Below are the code and all the weights of a small trained network. Each question names an input and a class and asks about switching units off, where a switched-off unit gives its printed mean instead of its output.

import numpy as np


def w(rows, s, z=0):
    codes = np.array(rows[::2]) - 128.0
    scale = np.full(codes.shape[1], s)
    scale[-1] = z or s
    return codes * scale


def norm(h):
    return h / np.sqrt((h * h).mean(-1, keepdims=True) + 1e-5)


def f(y):
    return y / 2 * (1 + np.tanh(0.7978845608 * (y + 0.044715 * y**3)))


def log_softmax(a):
    a = a - a.max(-1, keepdims=True)
    return a - np.log(np.exp(a).sum(-1, keepdims=True))


def net(x, mask):
    res = np.array(x, float).reshape(1, 6) / 4 @ E
    u = 0
    for l in range(2):
        y = f(norm(res) @ A[l][:, :-1].T + A[l][:, -1])
        res = res + np.where(mask[u : u + 9], y, B[l][:, -1]) @ B[l][:, :-1]
        u += 9
    return log_softmax(norm(res)[-1] @ U[:, :-1].T + U[:, -1])


A, B = {}, {}
E = w([
[134,131,132,127],'x0',
[129,124,134,124],'x1',
[218,190,148,153],'x2',
[126,127,126,129],'x3',
[77,54,158,76],'x4',
[111,252,116,56],'x5',
],0.0027)
A[0] = w([
[121,255,105,111,110],'0.n1',
[194,55,108,70,58],'0.n2',
[64,159,113,64,160],'0.n3',
[113,168,168,112,12],'0.n4',
[182,75,143,107,6],'0.n5',
[173,146,118,163,73],'0.n6',
[70,130,133,68,60],'0.n7',
[196,89,101,205,234],'0.n8',
[167,174,191,73,86],'0.n9',
],0.0054,0.0021)
B[0] = w([
[75,58,27,107,241],'0.n1',
[85,139,82,218,120],'0.n2',
[120,62,231,117,204],'0.n3',
[168,168,53,105,105],'0.n4',
[69,82,48,127,106],'0.n5',
[119,156,196,73,140],'0.n6',
[171,112,223,115,151],'0.n7',
[67,165,216,147,251],'0.n8',
[71,120,3,142,166],'0.n9',
],0.0033,0.0025)
A[1] = w([
[122,64,9,165,84],'1.n1',
[164,76,70,109,4],'1.n2',
[57,60,82,222,84],'1.n3',
[196,82,78,83,48],'1.n4',
[61,29,194,220,118],'1.n5',
[4,211,82,178,150],'1.n6',
[121,115,132,150,47],'1.n7',
[153,170,110,63,214],'1.n8',
[69,26,250,217,86],'1.n9',
],0.0037,0.0019)
B[1] = w([
[152,183,25,62,113],'1.n1',
[62,182,49,121,89],'1.n2',
[136,225,47,43,140],'1.n3',
[40,103,26,94,98],'1.n4',
[182,206,59,59,224],'1.n5',
[237,38,58,104,164],'1.n6',
[137,209,111,81,106],'1.n7',
[75,15,118,182,171],'1.n8',
[146,202,1,140,252],'1.n9',
],0.0031,0.0027)
U = w([
[210,224,49,199,118],'0',
[57,48,65,57,61],'1',
[117,120,255,195,250],'2',
],0.0042,0.0016)

Each question gives the input, the list of numbers given to net, and the class t.
The units are the neurons (one row each of A and B). Each row of codes is followed by its name. A weight is (code - 128) times the scale printed after its matrix; where a second scale follows, it is the last column's (A, B and U).
mask holds one flag per neuron, layer by layer. A switched-off neuron (its flag False) gives its mean, the last column of its row in B, instead of its output. The means were averaged over made-up inputs and are rounded, as every weight is.
A unit's drop is (log p(t) with every unit on - log p(t) with that unit switched off) / (log p(t) with every unit on - log p(t) with every unit switched off).
k most important neurons: the k neurons with the biggest drops, biggest first
k most important neurons of layer l: the k neurons of layer l with the biggest drops, biggest first
drop when u is switched off: that unit's drop, to one decimal
input [3,3,3,-3,-2,-1], class 2: most important neuron of layer 1 : (1.n9)
input [0,6,-4,-2,-8,6], class 1: 2 most important neurons : (0.n1; 1.n9)
input [6,4,4,-5,6,-1], class 0: 2 most important neurons of layer 0 : (0.n1; 0.n2)
input [8,-1,5,-7,8,-5], class 0: 2 most important neurons : (1.n9; 0.n1)
input [-2,-3,-4,-4,1,1], class 2: 3 most important neurons of layer 0 : (0.n1; 0.n7; 0.n9)
input [8,7,6,-7,6,-7], class 0: 2 most important neurons of layer 1 : (1.n9; 1.n5)
input [-2,0,-4,1,-7,5], class 1: 2 most important neurons : (0.n1; 1.n9)
input [3,-2,-3,-5,1,2], class 2: 2 most important neurons of layer 0 : (0.n7; 0.n1)
input [-8,-8,-3,0,-7,3], class 1: 2 most important neurons of layer 1 : (1.n9; 1.n5)
input [-1,-6,-8,5,-5,-2], class 0: drop when 1.n5 is switched off : 0.0
input [4,8,-8,0,-4,-3], class 0: drop when 0.n1 is switched off : 0.2
input [-4,-3,7,8,4,6], class 1: drop when 1.n5 is switched off : 0.1
